Here is a tiny trained network, its code and every weight. The questions are about switching its units off for an input and a class, where a switched-off unit gives its printed mean instead of its output.

import numpy as np


def w(rows, s, z=0):
    codes = np.array(rows[::2]) - 128.0
    scale = np.full(codes.shape[1], s)
    scale[-1] = z or s
    return codes * scale


def norm(h):
    return h / np.sqrt((h * h).mean(-1, keepdims=True) + 1e-5)


def f(y):
    return y / 2 * (1 + np.tanh(0.7978845608 * (y + 0.044715 * y**3)))


def log_softmax(a):
    a = a - a.max(-1, keepdims=True)
    return a - np.log(np.exp(a).sum(-1, keepdims=True))


def net(x, mask):
    res = np.array(x, float).reshape(1, 4) / 4 @ E
    u = 0
    for l in range(3):
        y = f(norm(res) @ A[l][:, :-1].T + A[l][:, -1])
        res = res + np.where(mask[u : u + 4], y, B[l][:, -1]) @ B[l][:, :-1]
        u += 4
    return log_softmax(norm(res)[-1] @ U[:, :-1].T + U[:, -1])


A, B = {}, {}
E = w([
[65,254,112,127,184,91,203],'x0',
[176,51,173,74,110,152,148],'x1',
[215,182,178,160,62,142,67],'x2',
[150,109,126,46,98,208,188],'x3',
],0.0092)
A[0] = w([
[67,120,144,185,204,28,89,93],'L0N1',
[16,119,92,147,204,71,175,38],'L0N2',
[117,247,111,154,128,109,126,28],'L0N3',
[131,108,146,171,133,74,48,2],'L0N4',
],0.016,0.0026)
B[0] = w([
[126,115,103,164,130,26,152,233],'L0N1',
[111,77,40,59,219,253,101,247],'L0N2',
[66,229,160,170,124,154,94,223],'L0N3',
[203,105,156,158,50,78,171,200],'L0N4',
],0.014,0.012)
A[1] = w([
[116,137,179,35,135,151,249,77],'L1N1',
[84,235,175,144,121,145,107,1],'L1N2',
[120,113,130,169,130,53,112,20],'L1N3',
[211,126,155,115,67,152,65,95],'L1N4',
],0.02,0.0023)
B[1] = w([
[183,143,105,57,61,47,175,185],'L1N1',
[145,247,190,123,122,205,166,221],'L1N2',
[92,119,144,234,120,39,157,177],'L1N3',
[75,87,197,140,165,165,75,248],'L1N4',
],0.016,0.013)
A[2] = w([
[220,125,96,119,90,108,186,7],'L2N1',
[160,252,150,137,99,162,106,2],'L2N2',
[175,158,155,135,92,76,109,178],'L2N3',
[132,90,175,174,79,196,86,16],'L2N4',
],0.023,0.00087)
B[2] = w([
[174,182,170,93,52,89,104,175],'L2N1',
[41,143,250,185,26,234,219,251],'L2N2',
[71,76,8,74,157,175,181,188],'L2N3',
[212,161,178,101,192,142,7,239],'L2N4',
],0.014,0.013)
U = w([
[69,200,226,198,85,234,176,226],'0',
[150,76,106,241,104,5,151,1],'1',
[185,70,250,149,151,175,4,153],'2',
[92,102,17,91,220,206,147,211],'3',
[192,119,139,25,27,102,168,126],'4',
],0.012,0.0015)

Each question gives the input, the list of numbers given to net, and the class t.
The units are the neurons (one row each of A and B). Each row of codes is followed by its name. A weight is (code - 128) times the scale printed after its matrix; where a second scale follows, it is the last column's (A, B and U).
mask holds one flag per neuron, layer by layer. A switched-off neuron (its flag False) gives its mean, the last column of its row in B, instead of its output. The means were averaged over made-up inputs and are rounded, as every weight is.
A unit's drop is (log p(t) with every unit on - log p(t) with that unit switched off) / (log p(t) with every unit on - log p(t) with every unit switched off).
The circuit of an input: a set's keep is (log p(t) with only the set's units on - log p(t) with every unit switched off) / (log p(t) with every unit on - log p(t) with every unit switched off). Starting from all 12 units, units are removed one at a time, each time the one whose removal leaves the highest keep (on an exact tie, the one counted first), for as long as the keep stays at least 0.8.
units of the circuit, in order: the units of the circuit, biggest drop first
unit that matters most: the unit with the biggest drop
k most important neurons: the k neurons with the biggest drops, biggest first
drop of u: that unit's drop, to one decimal
input [0,7,2,3], class 4: units of the circuit, in order	L1N1
input [-7,0,-4,-3], class 1: 2 most important neurons	L0N2; L1N3
input [-4,-1,0,7], class 2: 2 most important neurons	L1N4; L0N1
input [-6,0,-6,-1], class 3: 2 most important neurons	L1N1; L1N4
input [0,-7,1,-6], class 1: 2 most important neurons	L0N1; L1N3
input [-1,1,-1,3], class 4: 3 most important neurons	L0N3; L1N1; L0N1
input [-5,-1,-6,-6], class 1: 2 most important neurons	L0N1; L0N4
input [-4,2,-4,2], class 4: 2 most important neurons	L0N3; L0N1
input [-3,-7,0,0], class 1: 3 most important neurons	L0N1; L1N3; L0N4
input [-5,-2,-3,1], class 2: 3 most important neurons	L0N1; L0N3; L0N2
input [4,7,2,1], class 4: 2 most important neurons	L0N3; L1N1
input [-4,-1,-6,-6], class 1: 2 most important neurons	L0N1; L0N4
input [0,1,-8,5], class 3: 2 most important neurons	L0N2; L0N4
input [1,1,8,6], class 2: unit that matters most	L1N4
input [-1,3,6,6], class 2: 2 most important neurons	L1N4; L0N3
input [-1,-7,-5,-3], class 3: drop of L0N2	0.8
input [-3,6,-6,-6], class 1: drop of L0N1	0.4
input [5,6,-6,-4], class 3: drop of L0N2	0.5
